Here is a tiny trained network, its code and every weight. The questions are about switching its units off for an input and a class, where a switched-off unit gives its printed mean instead of its output.

import numpy as np


def w(rows, s, z=0):
    codes = np.array(rows[::2]) - 128.0
    scale = np.full(codes.shape[1], s)
    scale[-1] = z or s
    return codes * scale


def norm(h):
    return h / np.sqrt((h * h).mean(-1, keepdims=True) + 1e-5)


def f(y):
    return y / 2 * (1 + np.tanh(0.7978845608 * (y + 0.044715 * y**3)))


def log_softmax(a):
    a = a - a.max(-1, keepdims=True)
    return a - np.log(np.exp(a).sum(-1, keepdims=True))


def net(x, mask):
    res = np.array(x, float).reshape(1, 3) / 4 @ E
    u = 0
    for l in range(2):
        y = f(norm(res) @ A[l][:, :-1].T + A[l][:, -1])
        res = res + np.where(mask[u : u + 15], y, B[l][:, -1]) @ B[l][:, :-1]
        u += 15
    return log_softmax(norm(res)[-1] @ U[:, :-1].T + U[:, -1])


A, B = {}, {}
E = w([
[100,65,23,182,111,160,133,31],'x0',
[123,8,168,220,172,152,138,218],'x1',
[95,100,161,74,184,147,255,64],'x2',
],0.0084)
A[0] = w([
[73,114,130,120,141,156,93,138,77],'0.n1',
[124,178,110,104,125,98,132,114,31],'0.n2',
[153,111,128,132,115,129,122,103,75],'0.n3',
[73,118,174,122,131,150,199,122,97],'0.n4',
[153,158,184,115,118,103,159,164,25],'0.n5',
[105,89,72,139,111,133,182,57,106],'0.n6',
[84,126,79,193,117,146,143,100,4],'0.n7',
[149,131,144,140,100,146,136,121,86],'0.n8',
[141,144,189,126,95,103,143,147,3],'0.n9',
[95,161,88,111,153,150,131,143,79],'0.n10',
[165,176,160,65,177,137,138,181,35],'0.n11',
[120,157,115,110,156,156,169,135,104],'0.n12',
[124,144,111,118,142,129,2,153,63],'0.n13',
[102,101,110,166,120,150,156,167,69],'0.n14',
[138,147,180,97,135,140,96,182,35],'0.n15',
],0.0095,0.0032)
B[0] = w([
[181,123,136,118,131,123,83,100,123],'0.n1',
[104,117,83,101,140,64,167,192,160],'0.n2',
[87,122,145,156,113,89,140,112,118],'0.n3',
[110,124,183,99,85,227,177,132,209],'0.n4',
[46,169,137,155,191,83,66,93,184],'0.n5',
[72,223,173,126,156,138,74,155,255],'0.n6',
[143,152,131,217,209,88,56,89,179],'0.n7',
[101,100,130,130,111,104,123,119,116],'0.n8',
[104,126,175,110,159,113,46,70,148],'0.n9',
[98,126,84,119,127,152,150,144,122],'0.n10',
[48,162,103,158,213,75,112,158,221],'0.n11',
[108,183,100,153,121,143,182,173,150],'0.n12',
[122,134,150,159,3,214,244,154,228],'0.n13',
[187,103,168,15,100,88,75,66,176],'0.n14',
[99,149,123,203,203,107,55,103,201],'0.n15',
],0.0065,0.0047)
A[1] = w([
[105,100,43,139,169,172,88,89,4],'1.n1',
[108,105,177,45,154,188,146,92,82],'1.n2',
[151,120,26,190,152,196,140,80,119],'1.n3',
[152,58,154,140,161,128,113,177,86],'1.n4',
[162,37,172,124,168,170,134,163,130],'1.n5',
[241,117,76,157,62,101,94,171,119],'1.n6',
[153,165,153,123,114,165,109,105,110],'1.n7',
[203,60,138,140,180,164,137,139,137],'1.n8',
[66,153,66,106,111,111,123,157,115],'1.n9',
[106,84,118,132,109,141,61,22,46],'1.n10',
[127,183,43,2,110,98,178,114,93],'1.n11',
[90,133,95,117,178,148,213,129,82],'1.n12',
[128,130,119,36,189,136,210,106,93],'1.n13',
[131,160,130,163,76,113,63,162,73],'1.n14',
[130,132,160,71,102,128,105,174,87],'1.n15',
],0.0097,0.0034)
B[1] = w([
[138,159,203,94,195,70,139,194,156],'1.n1',
[101,190,113,216,76,148,155,188,208],'1.n2',
[77,123,198,112,206,89,75,203,200],'1.n3',
[157,157,107,52,109,51,127,19,206],'1.n4',
[208,122,45,68,106,72,102,58,241],'1.n5',
[78,169,166,147,75,224,254,163,229],'1.n6',
[131,32,131,149,119,128,136,190,145],'1.n7',
[184,118,15,88,72,95,79,126,198],'1.n8',
[174,45,179,152,137,133,138,114,189],'1.n9',
[85,212,186,87,189,75,131,143,178],'1.n10',
[231,20,60,85,122,44,68,88,254],'1.n11',
[131,92,133,218,69,173,148,192,198],'1.n12',
[105,124,162,166,91,230,124,148,225],'1.n13',
[88,72,131,134,155,195,214,75,223],'1.n14',
[124,121,133,108,188,163,148,53,146],'1.n15',
],0.008,0.0051)
U = w([
[96,125,137,167,49,214,180,154,255],'0',
[71,155,173,124,243,71,53,150,18],'1',
[248,78,55,74,83,68,92,96,106],'2',
],0.015,0.001)

Each question gives the input, the list of numbers given to net, and the class t.
The units are the neurons (one row each of A and B). Each row of codes is followed by its name. A weight is (code - 128) times the scale printed after its matrix; where a second scale follows, it is the last column's (A, B and U).
mask holds one flag per neuron, layer by layer. A switched-off neuron (its flag False) gives its mean, the last column of its row in B, instead of its output. The means were averaged over made-up inputs and are rounded, as every weight is.
A unit's drop is (log p(t) with every unit on - log p(t) with that unit switched off) / (log p(t) with every unit on - log p(t) with every unit switched off).
The circuit of an input: a set's keep is (log p(t) with only the set's units on - log p(t) with every unit switched off) / (log p(t) with every unit on - log p(t) with every unit switched off). Starting from the 12 units with the biggest drops (on a tie, the unit counted first), units are removed one at a time, each time the one whose removal leaves the highest keep (on an exact tie, the one counted first), for as long as the keep stays at least 0.8.
units of the circuit, in order: the units of the circuit, biggest drop first
unit that matters most: the unit with the biggest drop
top k neurons: the k neurons with the biggest drops, biggest first
k most important neurons of layer l: the k neurons of layer l with the biggest drops, biggest first
drop of u: that unit's drop, to one decimal
input [1,-5,-5], class 0: unit that matters most : 1.n6
input [-6,8,7], class 2: units of the circuit, in order : 1.n5, 1.n8
input [-7,8,-2], class 2: units of the circuit, in order : 1.n5, 1.n4
input [-3,5,-4], class 2: units of the circuit, in order : 1.n4, 0.n6
input [5,5,0], class 1: top 2 neurons : 1.n10, 0.n7
input [4,3,3], class 1: top 2 neurons : 0.n7, 0.n13
input [-7,-2,7], class 0: top 4 neurons : 0.n4, 1.n13, 1.n12, 0.n6
input [-3,5,-6], class 0: 2 most important neurons of layer 1 : 1.n6, 1.n11
input [8,-8,-2], class 1: 2 most important neurons of layer 1 : 1.n3, 1.n10
input [7,-3,-7], class 0: top 2 neurons : 0.n13, 1.n6
input [-8,-7,-8], class 0: 3 most important neurons of layer 1 : 1.n14, 1.n3, 1.n10
input [6,1,-5], class 1: top 2 neurons : 1.n3, 0.n7
input [-4,7,-8], class 0: top 4 neurons : 1.n6, 0.n13, 1.n11, 1.n14
input [8,6,-6], class 1: units of the circuit, in order : 1.n3
input [3,0,-4], class 0: drop of 0.n13 : 0.3
input [4,6,4], class 2: drop of 1.n5 : 0.1
input [1,-7,-7], class 0: drop of 0.n13 : 0.6
input [6,3,-3], class 1: drop of 1.n8 : 0.0
